Below is a small trained network, with its code and all its weights. Each question gives an input and a target symbol and asks what happens when units are switched off, that is, made to give their printed mean instead of their output.

import numpy as np


def w(rows, s, z=0):
    codes = np.array(rows[::2]) - 128.0
    scale = np.full(codes.shape[1], s)
    scale[-1] = z or s
    return codes * scale


def softmax(a):
    e = np.exp(a - a.max(-1, keepdims=True))
    return e / e.sum(-1, keepdims=True)


def log_softmax(a):
    a = a - a.max(-1, keepdims=True)
    return a - np.log(np.exp(a).sum(-1, keepdims=True))


def net(x, mask):
    ids = ['ΔΘΛΣΦΩαβγεζημξψ'.index(c) for c in x.split()]
    T = len(ids)
    res = E[ids] + P[:T]
    u = 0
    for l in range(2):
        r = res
        for j in range(3):
            rows = slice(3 * j, 3 * j + 3)
            q, k, v = (r @ M[l][rows].T for M in (Q, K, V))
            z = softmax(np.where(np.tri(T) > 0, q @ k.T / 3**0.5, -1e9)) @ v
            o = O[l][rows]
            res = res + np.where(mask[u + j], z, o[:, -1]) @ o[:, :-1]
        u += 3
    return log_softmax(res[-1] @ U[:, :-1].T + U[:, -1])


Q, K, V, O = {}, {}, {}, {}
E = w([
[178,94,148,83,215,192,113,94,211,102,107],'Δ',
[102,227,98,102,172,130,179,91,119,148,69],'Θ',
[143,9,129,189,67,77,95,187,136,143,93],'Λ',
[59,118,160,131,77,94,103,129,222,175,136],'Σ',
[151,142,161,163,91,79,42,98,86,162,82],'Φ',
[127,82,48,132,179,171,65,79,118,190,116],'Ω',
[151,128,75,101,137,242,34,144,137,76,86],'α',
[140,148,134,136,191,74,116,156,46,185,165],'β',
[156,110,140,201,88,136,126,36,206,63,92],'γ',
[123,100,126,91,123,53,128,165,118,89,83],'ε',
[206,118,152,255,111,171,163,231,150,139,213],'ζ',
[111,128,129,85,109,169,144,161,71,131,85],'η',
[71,40,99,174,202,157,52,142,26,69,152],'μ',
[154,87,24,138,80,147,128,160,144,90,74],'ξ',
[40,87,83,140,128,59,155,136,55,149,81],'ψ',
],0.017)
P = w([
[131,110,133,192,195,201,175,180,255,137,59],'0',
[127,191,175,149,162,150,145,124,169,150,110],'1',
[125,176,154,130,152,135,138,104,161,146,117],'2',
[117,164,143,125,141,123,137,95,146,145,129],'3',
[115,165,130,106,136,114,122,94,144,134,135],'4',
[110,143,139,100,131,124,132,78,131,134,152],'5',
[114,176,116,77,129,122,113,104,138,122,157],'6',
[106,127,129,79,123,126,126,72,113,129,168],'7',
[100,166,123,70,114,110,112,102,129,117,176],'8',
[100,110,126,82,119,128,116,60,110,127,195],'9',
[88,148,135,63,119,112,106,85,134,108,183],'10',
],0.008)
Q[0] = w([
[132,151,92,81,63,110,117,80,130,173,53],'0.h1',
[141,113,114,121,183,164,106,167,6,120,170],'0.h1',
[92,60,123,77,153,161,210,138,178,136,54],'0.h1',
[133,118,176,125,98,164,148,113,115,108,121],'0.h2',
[152,142,106,114,113,110,175,103,127,113,194],'0.h2',
[100,92,147,130,99,128,135,148,175,133,147],'0.h2',
[148,126,139,121,181,137,185,93,155,123,128],'0.h3',
[130,118,175,95,116,121,104,112,117,154,124],'0.h3',
[64,139,165,175,148,154,158,181,233,156,166],'0.h3',
],0.021)
K[0] = w([
[36,206,123,138,95,131,26,130,140,133,63],'0.h1',
[108,93,109,168,245,151,134,111,5,125,195],'0.h1',
[10,129,144,47,126,158,110,155,185,118,228],'0.h1',
[120,134,120,155,108,130,100,115,118,92,150],'0.h2',
[129,186,114,146,151,80,114,113,174,107,168],'0.h2',
[76,97,128,148,147,136,133,177,196,154,92],'0.h2',
[172,175,126,128,188,102,136,109,118,66,103],'0.h3',
[90,114,135,101,154,133,100,141,156,128,137],'0.h3',
[174,99,159,194,195,155,169,127,106,150,10],'0.h3',
],0.017)
V[0] = w([
[172,147,173,88,235,97,148,123,138,113,2],'0.h1',
[116,36,152,84,93,165,138,162,56,175,63],'0.h1',
[94,119,158,125,205,159,159,151,158,206,169],'0.h1',
[122,108,139,149,200,123,98,120,86,187,4],'0.h2',
[138,225,98,227,115,107,68,161,169,66,131],'0.h2',
[65,135,181,89,147,73,88,170,170,183,124],'0.h2',
[55,128,116,182,152,120,133,116,178,80,168],'0.h3',
[151,126,156,74,157,76,41,170,79,63,122],'0.h3',
[201,153,42,174,143,39,151,61,128,87,143],'0.h3',
],0.0097)
O[0] = w([
[131,86,104,194,123,152,253,99,129,129,149,84],'0.h1',
[135,152,131,138,50,31,175,136,167,148,66,180],'0.h1',
[163,143,184,72,155,131,134,66,89,145,34,161],'0.h1',
[220,180,153,189,70,56,123,101,159,103,46,255],'0.h2',
[86,226,55,139,145,83,127,239,100,106,122,111],'0.h2',
[130,21,119,152,154,74,82,106,131,82,103,136],'0.h2',
[178,175,94,21,193,59,90,170,166,111,95,205],'0.h3',
[99,178,195,151,101,54,182,84,166,46,83,117],'0.h3',
[134,145,48,150,77,59,155,200,121,154,220,37],'0.h3',
],0.0055,0.0084)
Q[1] = w([
[116,162,156,201,98,126,179,126,104,37,166],'1.h1',
[139,144,134,151,89,108,152,90,141,57,126],'1.h1',
[130,150,202,155,134,129,104,164,88,97,145],'1.h1',
[102,82,132,152,116,109,251,124,163,158,254],'1.h2',
[98,152,158,78,68,175,176,150,178,168,118],'1.h2',
[105,102,120,140,128,157,146,119,99,58,155],'1.h2',
[102,79,179,112,119,138,164,125,141,165,219],'1.h3',
[123,81,132,176,108,145,202,129,131,104,136],'1.h3',
[234,116,119,112,121,131,28,153,154,180,63],'1.h3',
],0.019)
K[1] = w([
[157,155,149,26,73,102,111,90,95,115,223],'1.h1',
[122,121,143,127,95,112,128,73,117,51,186],'1.h1',
[146,161,208,132,140,104,92,151,173,101,188],'1.h1',
[232,123,51,198,155,120,213,177,76,98,105],'1.h2',
[128,103,143,200,104,224,139,102,81,140,127],'1.h2',
[173,159,135,101,139,109,131,98,142,92,52],'1.h2',
[235,134,175,155,144,165,84,135,89,159,105],'1.h3',
[153,143,146,179,65,124,125,118,83,139,182],'1.h3',
[66,43,128,145,132,143,116,165,248,132,79],'1.h3',
],0.016)
V[1] = w([
[84,156,80,157,96,155,47,97,169,161,83],'1.h1',
[77,73,109,63,119,132,139,206,38,128,79],'1.h1',
[120,84,117,205,123,90,128,144,172,82,135],'1.h1',
[239,206,139,140,42,132,119,52,176,175,160],'1.h2',
[235,55,83,132,199,47,73,97,106,146,168],'1.h2',
[126,114,134,187,120,205,77,82,180,55,131],'1.h2',
[67,233,192,120,142,114,154,127,179,187,137],'1.h3',
[110,171,82,83,138,144,181,92,135,90,77],'1.h3',
[7,117,92,196,145,141,134,83,78,162,135],'1.h3',
],0.014)
O[1] = w([
[67,179,159,183,78,129,184,119,152,160,143,254],'1.h1',
[188,147,93,116,97,121,146,54,110,102,69,103],'1.h1',
[80,72,105,134,141,143,154,107,136,123,180,239],'1.h1',
[192,169,131,162,50,126,113,77,210,197,181,130],'1.h2',
[149,83,107,254,197,97,95,80,94,125,155,152],'1.h2',
[168,181,80,105,144,157,82,142,161,49,105,223],'1.h2',
[111,165,126,64,96,16,148,128,171,154,170,190],'1.h3',
[120,171,88,92,123,119,152,127,18,127,120,207],'1.h3',
[80,162,133,139,133,150,132,143,194,205,93,17],'1.h3',
],0.0092,0.0089)
U = w([
[184,142,157,111,202,172,210,67,155,70,175,107],'Δ',
[112,241,101,126,191,114,166,115,112,134,141,17],'Θ',
[176,64,135,164,84,94,97,197,145,105,78,131],'Λ',
[142,111,113,111,160,112,96,144,142,138,103,148],'Σ',
[132,199,163,202,85,94,90,160,119,90,141,76],'Φ',
[146,170,60,152,162,141,105,50,126,148,117,89],'Ω',
[140,194,72,131,123,132,61,136,171,85,97,13],'α',
[185,132,201,136,206,106,166,118,98,158,151,148],'β',
[98,160,102,127,187,156,165,154,149,105,185,150],'γ',
[192,110,103,104,125,57,205,133,132,48,192,157],'ε',
[206,147,136,135,147,131,102,220,86,137,144,172],'ζ',
[127,120,199,103,83,171,140,100,86,124,110,252],'η',
[106,187,131,176,166,104,120,111,119,49,77,184],'μ',
[126,86,1,128,73,156,118,165,106,112,133,172],'ξ',
[105,101,79,138,100,65,102,146,101,192,30,105],'ψ',
],0.0046,0.0033)

Each question gives the input, a string of symbols that net reads in full, and the target symbol t.
The units are the heads (3 rows each of Q, K, V and O). Each row of codes is followed by its name. A weight is (code - 128) times the scale printed after its matrix; where a second scale follows, it is the last column's (O and U).
mask holds one flag per head, layer by layer. A switched-off head (its flag False) gives its mean, the last column of its rows in O, instead of its output. The means were averaged over made-up inputs and are rounded, as every weight is.
A unit's drop is (log p(t) with every unit on - log p(t) with that unit switched off) / (log p(t) with every unit on - log p(t) with every unit switched off).
The circuit of an input: a set's keep is (log p(t) with only the set's units on - log p(t) with every unit switched off) / (log p(t) with every unit on - log p(t) with every unit switched off). Starting from all 6 units, units are removed one at a time, each time the one whose removal leaves the highest keep (on an exact tie, the one counted first), for as long as the keep stays at least 0.8.
circuit, biggest first: the units of the circuit, biggest drop first
most important unit: the unit with the biggest drop
heads that matter: for each layer, one digit per head in row order, 1 if its drop is at least 0.15 and else 0, layers parted by /
input μ Φ α Φ μ, target Φ: circuit, biggest first -> (1.h2, 1.h1)
input ξ Φ μ Ω μ μ η, target η: circuit, biggest first -> (0.h3, 1.h2, 0.h2)
input ξ ψ Σ μ μ μ μ ξ μ η μ, target η: circuit, biggest first -> (1.h2, 0.h2)
input μ ψ η Φ η Λ ψ η Σ Φ, target ε: circuit, biggest first -> (1.h3, 0.h3)
input μ μ ψ μ Φ Σ Ω μ ζ, target ε: heads that matter -> 011 / 001
input Σ ψ μ μ μ Ω μ ζ μ Δ, target μ: circuit, biggest first -> (0.h2, 1.h2, 0.h3, 1.h1)
input Φ Σ α Φ μ μ μ Σ μ μ Σ, target γ: circuit, biggest first -> (1.h1, 0.h2, 0.h1)
input ζ η μ μ Λ μ β, target β: circuit, biggest first -> (1.h2)
input Φ μ η, target η: circuit, biggest first -> (1.h2, 0.h3, 0.h2)
input η Φ μ α μ γ ξ μ η Σ, target α: circuit, biggest first -> (1.h2, 0.h3, 1.h1)
input Ω ξ μ Θ, target Θ: circuit, biggest first -> (1.h3, 0.h1)
input η Σ Φ, target α: heads that matter -> 001 / 010
input μ η μ η, target μ: heads that matter -> 000 / 010
input Ω η η μ η Σ μ Φ α, target Φ: most important unit -> 1.h1
input ξ μ η μ μ Δ μ μ α, target α: circuit, biggest first -> (1.h2, 0.h3)
input Ω ξ μ Σ μ μ Σ, target Φ: circuit, biggest first -> (1.h1, 0.h2)
input η Φ μ Λ, target Λ: heads that matter -> 000 / 001
input β μ μ ζ ζ, target ζ: circuit, biggest first -> (0.h1, 1.h1)
input ε μ μ Λ ε Φ Σ γ η ε μ, target ξ: circuit, biggest first -> (0.h3, 1.h1, 0.h1, 1.h3)
input μ Σ μ ζ Φ Ω μ ε Φ, target ε: most important unit -> 1.h3
input η Θ Ω μ μ μ Φ Φ η μ, target Φ: heads that matter -> 001 / 110
input μ μ η μ μ Σ η, target ε: heads that matter -> 001 / 001
input γ μ μ Λ ε μ Σ μ μ, target β: heads that matter -> 001 / 010
input η μ ψ ψ, target ψ: heads that matter -> 000 / 011
input μ ψ ξ μ μ Σ, target ε: heads that matter -> 011 / 001
input μ η η η Φ Ω, target Ω: heads that matter -> 000 / 010
input Σ μ μ η ε, target μ: most important unit -> 0.h2
